Below are the code and all the weights of a small trained network. Each question names an input and a class and asks about switching units off, where a switched-off unit gives its printed mean instead of its output.

import numpy as np


def w(rows, s, z=0):
    codes = np.array(rows[::2]) - 128.0
    scale = np.full(codes.shape[1], s)
    scale[-1] = z or s
    return codes * scale


def norm(h):
    return h / np.sqrt((h * h).mean(-1, keepdims=True) + 1e-5)


def f(y):
    return y / 2 * (1 + np.tanh(0.7978845608 * (y + 0.044715 * y**3)))


def log_softmax(a):
    a = a - a.max(-1, keepdims=True)
    return a - np.log(np.exp(a).sum(-1, keepdims=True))


def net(x, mask):
    res = np.array(x, float).reshape(1, 5) / 4 @ E
    u = 0
    for l in range(2):
        y = f(norm(res) @ A[l][:, :-1].T + A[l][:, -1])
        res = res + np.where(mask[u : u + 6], y, B[l][:, -1]) @ B[l][:, :-1]
        u += 6
    return log_softmax(norm(res)[-1] @ U[:, :-1].T + U[:, -1])


A, B = {}, {}
E = w([
[176,142,182,169,213,171,87,81,131,167,131,34],'x0',
[156,93,4,88,239,109,217,83,144,118,152,158],'x1',
[174,135,92,147,219,165,202,84,131,47,235,208],'x2',
[158,3,170,183,150,196,113,168,200,84,173,35],'x3',
[245,92,72,144,102,171,213,80,119,85,68,144],'x4',
],0.0025)
A[0] = w([
[66,136,66,65,84,78,172,96,80,195,99,179,4],'L0N1',
[110,111,244,195,92,169,10,180,116,133,95,34,104],'L0N2',
[145,202,161,158,180,145,104,40,68,164,112,144,94],'L0N3',
[207,86,140,152,111,177,150,133,147,125,74,18,87],'L0N4',
[196,49,142,178,186,201,139,72,147,140,139,3,132],'L0N5',
[137,103,84,173,25,178,186,109,85,102,72,177,96],'L0N6',
],0.0032,0.0035)
B[0] = w([
[129,67,112,179,158,159,100,203,153,73,122,55,142],'L0N1',
[186,196,209,128,91,44,81,82,193,147,185,152,253],'L0N2',
[179,122,115,89,81,107,149,98,110,142,91,72,161],'L0N3',
[28,190,177,223,137,64,148,75,17,173,114,93,167],'L0N4',
[29,87,151,193,140,165,165,253,99,97,104,111,232],'L0N5',
[175,166,102,78,115,112,111,76,153,190,110,156,162],'L0N6',
],0.0044,0.0032)
A[1] = w([
[110,97,107,192,220,164,187,138,144,75,201,160,138],'L1N1',
[185,118,79,72,165,110,156,22,178,140,156,154,177],'L1N2',
[116,171,127,98,232,102,111,94,105,191,145,73,99],'L1N3',
[130,139,253,140,65,164,76,78,198,128,210,136,142],'L1N4',
[159,63,135,151,173,209,160,122,165,95,150,88,4],'L1N5',
[64,118,89,80,173,82,142,178,138,116,171,202,136],'L1N6',
],0.005,0.0018)
B[1] = w([
[144,176,1,35,110,240,153,131,108,55,73,202,221],'L1N1',
[195,169,144,93,7,69,91,76,119,191,82,218,187],'L1N2',
[201,104,115,142,110,139,216,114,68,116,90,216,160],'L1N3',
[134,197,139,155,230,83,98,176,35,161,204,52,255],'L1N4',
[144,144,164,123,217,136,143,175,52,59,189,127,155],'L1N5',
[154,147,197,162,130,80,77,122,167,161,125,35,181],'L1N6',
],0.0047,0.0052)
U = w([
[223,160,68,63,41,132,151,46,127,155,84,254,189],'0',
[70,43,148,215,122,158,212,115,119,142,65,90,65],'1',
[98,177,223,195,142,49,61,145,102,207,171,19,203],'2',
[101,54,141,132,111,170,113,73,155,143,180,147,1],'3',
[115,130,67,118,199,252,177,172,84,29,149,137,162],'4',
[88,103,66,78,70,87,73,164,242,140,82,79,60],'5',
],0.0071,0.0036)

Each question gives the input, the list of numbers given to net, and the class t.
The units are the neurons (one row each of A and B). Each row of codes is followed by its name. A weight is (code - 128) times the scale printed after its matrix; where a second scale follows, it is the last column's (A, B and U).
mask holds one flag per neuron, layer by layer. A switched-off neuron (its flag False) gives its mean, the last column of its row in B, instead of its output. The means were averaged over made-up inputs and are rounded, as every weight is.
A unit's drop is (log p(t) with every unit on - log p(t) with that unit switched off) / (log p(t) with every unit on - log p(t) with every unit switched off).
The circuit of an input: a set's keep is (log p(t) with only the set's units on - log p(t) with every unit switched off) / (log p(t) with every unit on - log p(t) with every unit switched off). Starting from all 12 units, units are removed one at a time, each time the one whose removal leaves the highest keep (on an exact tie, the one counted first), for as long as the keep stays at least 0.8.
circuit, biggest first: the units of the circuit, biggest drop first
unit that matters most: the unit with the biggest drop
k most important neurons: the k neurons with the biggest drops, biggest first
k most important neurons of layer l: the k neurons of layer l with the biggest drops, biggest first
input [1,-4,-1,3,8], class 2: circuit, biggest first -> [L1N1]
input [-7,0,-4,8,6], class 1: 3 most important neurons -> [L1N4 L0N4 L1N1]
input [7,6,-3,-2,7], class 4: 2 most important neurons -> [L0N5 L0N2]
input [-1,-1,-7,-3,4], class 5: circuit, biggest first -> [L1N4 L1N3 L1N2]
input [4,5,-7,6,4], class 1: 3 most important neurons -> [L0N4 L1N4 L0N5]
input [-5,3,1,-4,-3], class 5: 2 most important neurons of layer 0 -> [L0N1 L0N2]
input [5,3,-4,5,5], class 1: circuit, biggest first -> [L1N4 L0N5]
input [-6,7,1,-5,-8], class 5: 4 most important neurons -> [L1N6 L1N4 L0N1 L0N2]
input [-6,-1,4,-4,-2], class 5: 4 most important neurons -> [L1N4 L1N6 L0N2 L0N1]
input [-7,3,-4,-3,-2], class 5: circuit, biggest first -> [L1N4 L0N1]
input [-4,1,-1,-2,1], class 5: 4 most important neurons of layer 1 -> [L1N4 L1N1 L1N3 L1N6]
input [-7,-1,7,-7,-8], class 2: 2 most important neurons of layer 1 -> [L1N6 L1N2]
input [3,4,-7,-2,-2], class 0: 3 most important neurons -> [L1N3 L1N4 L0N5]
input [3,7,4,-3,-4], class 0: unit that matters most -> L1N2
input [-7,-4,8,-8,-5], class 2: 2 most important neurons -> [L1N6 L1N1]
input [5,2,-6,-7,1], class 0: 2 most important neurons of layer 1 -> [L1N4 L1N3]
input [-4,-4,-8,-7,3], class 5: 2 most important neurons of layer 0 -> [L0N1 L0N4]
